Below is a small trained network, with its code and all its weights. Each question gives an input and a target symbol and asks what happens when units are switched off, that is, made to give their printed mean instead of their output.

import numpy as np


def w(rows, s, z=0):
    codes = np.array(rows[::2]) - 128.0
    scale = np.full(codes.shape[1], s)
    scale[-1] = z or s
    return codes * scale


def norm(h):
    return h / np.sqrt((h * h).mean(-1, keepdims=True) + 1e-5)


def f(y):
    return y / 2 * (1 + np.tanh(0.7978845608 * (y + 0.044715 * y**3)))


def softmax(a):
    e = np.exp(a - a.max(-1, keepdims=True))
    return e / e.sum(-1, keepdims=True)


def log_softmax(a):
    a = a - a.max(-1, keepdims=True)
    return a - np.log(np.exp(a).sum(-1, keepdims=True))


def net(x, mask):
    ids = ['αβγδεζμστφψω'.index(c) for c in x.split()]
    T = len(ids)
    res = E[ids] + P[:T]
    u = 0
    for l in range(3):
        r = norm(res)
        for j in range(2):
            rows = slice(2 * j, 2 * j + 2)
            q, k, v = (r @ M[l][rows].T for M in (Q, K, V))
            z = softmax(np.where(np.tri(T) > 0, q @ k.T / 2**0.5, -1e9)) @ v
            o = O[l][rows]
            res = res + np.where(mask[u + j], z, o[:, -1]) @ o[:, :-1]
        u += 2
        y = f(norm(res) @ A[l][:, :-1].T + A[l][:, -1])
        res = res + np.where(mask[u : u + 4], y, B[l][:, -1]) @ B[l][:, :-1]
        u += 4
    return log_softmax(norm(res)[-1] @ U[:, :-1].T + U[:, -1])


Q, K, V, O, A, B = {}, {}, {}, {}, {}, {}
E = w([
[58,5,149,52],'α',
[157,115,212,184],'β',
[158,172,109,203],'γ',
[149,85,199,53],'δ',
[149,96,173,154],'ε',
[116,206,77,91],'ζ',
[176,118,28,109],'μ',
[13,165,171,74],'σ',
[118,108,194,133],'τ',
[85,230,129,95],'φ',
[104,119,173,85],'ψ',
[151,95,172,155],'ω',
],0.013)
P = w([
[124,234,194,66],'0',
[46,100,59,150],'1',
[161,173,253,63],'2',
[51,109,48,122],'3',
[159,106,247,82],'4',
[56,116,32,110],'5',
[164,73,247,98],'6',
[54,124,31,98],'7',
[166,51,247,112],'8',
],0.0055)
Q[0] = w([
[2,119,58,45],'L0H1',
[172,175,189,187],'L0H1',
[85,150,212,106],'L0H2',
[100,229,129,61],'L0H2',
],0.0074)
K[0] = w([
[67,147,157,69],'L0H1',
[143,85,95,110],'L0H1',
[57,31,146,68],'L0H2',
[50,254,189,150],'L0H2',
],0.0074)
V[0] = w([
[117,157,76,178],'L0H1',
[158,116,90,118],'L0H1',
[168,2,131,99],'L0H2',
[57,114,111,148],'L0H2',
],0.0099)
O[0] = w([
[59,207,154,142,35],'L0H1',
[89,119,210,3,2],'L0H1',
[70,164,191,118,19],'L0H2',
[174,127,71,66,209],'L0H2',
],0.0039,0.0023)
A[0] = w([
[2,145,108,125,17],'L0N1',
[61,155,144,83,248],'L0N2',
[183,156,105,36,164],'L0N3',
[140,38,91,28,153],'L0N4',
],0.0065,0.0016)
B[0] = w([
[1,174,189,107,199],'L0N1',
[168,89,125,155,254],'L0N2',
[144,67,163,191,181],'L0N3',
[38,47,138,172,237],'L0N4',
],0.0083,0.0028)
Q[1] = w([
[178,136,127,182],'L1H1',
[20,147,101,2],'L1H1',
[38,95,176,104],'L1H2',
[89,217,176,246],'L1H2',
],0.0071)
K[1] = w([
[29,80,49,83],'L1H1',
[195,149,96,102],'L1H1',
[74,101,239,116],'L1H2',
[59,205,176,254],'L1H2',
],0.004)
V[1] = w([
[231,120,75,150],'L1H1',
[45,130,129,156],'L1H1',
[182,172,2,187],'L1H2',
[181,97,141,149],'L1H2',
],0.0057)
O[1] = w([
[252,221,70,174,63],'L1H1',
[155,177,168,160,174],'L1H1',
[14,70,237,65,3],'L1H2',
[14,233,160,90,116],'L1H2',
],0.0036,0.0026)
A[1] = w([
[121,152,165,95,154],'L1N1',
[74,50,182,207,151],'L1N2',
[119,142,53,215,250],'L1N3',
[255,47,206,98,94],'L1N4',
],0.0075,0.0019)
B[1] = w([
[194,115,128,139,145],'L1N1',
[169,248,132,194,255],'L1N2',
[150,123,143,62,191],'L1N3',
[158,98,165,100,208],'L1N4',
],0.014,0.005)
Q[2] = w([
[102,239,91,12],'L2H1',
[2,194,238,161],'L2H1',
[71,177,160,170],'L2H2',
[137,144,96,128],'L2H2',
],0.0079)
K[2] = w([
[78,253,153,12],'L2H1',
[2,239,208,233],'L2H1',
[151,37,192,99],'L2H2',
[198,133,146,59],'L2H2',
],0.0083)
V[2] = w([
[204,179,236,253],'L2H1',
[132,18,196,245],'L2H1',
[75,41,60,172],'L2H2',
[194,100,163,174],'L2H2',
],0.0041)
O[2] = w([
[4,38,127,11,243],'L2H1',
[174,155,35,71,95],'L2H1',
[190,128,69,162,4],'L2H2',
[96,33,86,142,162],'L2H2',
],0.0039,0.0032)
A[2] = w([
[146,152,255,155,109],'L2N1',
[67,54,137,55,254],'L2N2',
[15,152,143,118,212],'L2N3',
[250,127,173,51,81],'L2N4',
],0.0074,0.0022)
B[2] = w([
[123,70,89,200,254],'L2N1',
[155,216,181,85,173],'L2N2',
[231,34,93,60,217],'L2N3',
[67,46,193,3,214],'L2N4',
],0.0061,0.0056)
U = w([
[178,71,242,58,163],'α',
[155,23,196,214,127],'β',
[107,157,192,207,226],'γ',
[49,132,126,216,168],'δ',
[7,181,134,112,194],'ε',
[172,103,49,129,145],'ζ',
[191,180,121,80,2],'μ',
[39,40,96,152,25],'σ',
[146,212,155,136,110],'τ',
[134,209,149,140,100],'φ',
[99,191,143,159,89],'ψ',
[170,199,108,70,55],'ω',
],0.011,0.0034)

Each question gives the input, a string of symbols that net reads in full, and the target symbol t.
The units are the heads (2 rows each of Q, K, V and O) and the neurons (one row each of A and B). Each row of codes is followed by its name. A weight is (code - 128) times the scale printed after its matrix; where a second scale follows, it is the last column's (O, A, B and U).
mask holds one flag per unit, layer by layer, with each layer's heads first. A switched-off unit (its flag False) gives its mean, the last column of its rows in O or B, instead of its output. The means were averaged over made-up inputs and are rounded, as every weight is.
A unit's drop is (log p(t) with every unit on - log p(t) with that unit switched off) / (log p(t) with every unit on - log p(t) with every unit switched off).
The circuit of an input: a set's keep is (log p(t) with only the set's units on - log p(t) with every unit switched off) / (log p(t) with every unit on - log p(t) with every unit switched off). Starting from the 12 units with the biggest drops (on a tie, the unit counted first), units are removed one at a time, each time the one whose removal leaves the highest keep (on an exact tie, the one counted first), for as long as the keep stays at least 0.8.
circuit, biggest first: the units of the circuit, biggest drop first
k most important neurons: the k neurons with the biggest drops, biggest first
k most important neurons of layer l: the k neurons of layer l with the biggest drops, biggest first
which heads matter: for each layer, one digit per head in row order, 1 if its drop is at least 0.15 and else 0, layers parted by /
input σ β γ ε ζ σ σ, target γ: 2 most important neurons => [L0N2; L1N2]
input δ α α, target β: most important neuron of layer 0 => [L0N4]
input σ ζ δ σ φ α σ γ, target α: circuit, biggest first => [L1N3; L2N4]
input ψ α γ τ ζ, target α: 2 most important neurons => [L1N4; L0N1]
input β γ σ σ ψ μ β δ, target β: 4 most important neurons => [L0N3; L0N4; L1N2; L2N4]
input φ σ ψ μ γ σ ψ, target β: which heads matter => 00 / 00 / 00
input β γ σ μ ζ β, target γ: 2 most important neurons => [L1N2; L0N4]
input μ μ ζ σ σ σ γ φ ζ, target β: which heads matter => 00 / 11 / 00
input γ σ γ α μ, target α: 2 most important neurons => [L0N1; L2N1]
input σ δ μ γ γ σ σ, target γ: 3 most important neurons => [L1N2; L0N2; L2N4]
input τ γ γ, target β: which heads matter => 10 / 01 / 10
input σ α σ τ α, target β: circuit, biggest first => [L0N4; L1N2; L2N4]
input σ ω ω φ γ, target α: 3 most important neurons => [L0N4; L0N1; L1N2]
input σ ω β γ γ ζ φ α ζ, target β: 2 most important neurons => [L0N3; L0N1]
input σ β φ, target α: circuit, biggest first => [L1N2]
input ε γ α μ γ ε ψ σ μ, target β: 4 most important neurons => [L1N2; L0N4; L0N1; L1N4]
input ζ μ ω σ σ, target β: 3 most important neurons of layer 2 => [L2N3; L2N4; L2N2]
input φ σ σ δ, target β: 3 most important neurons => [L0N3; L0N4; L1N3]
input δ ω ω σ σ, target β: 2 most important neurons of layer 0 => [L0N2; L0N1]
input σ φ φ σ μ, target α: 3 most important neurons of layer 2 => [L2N1; L2N4; L2N3]
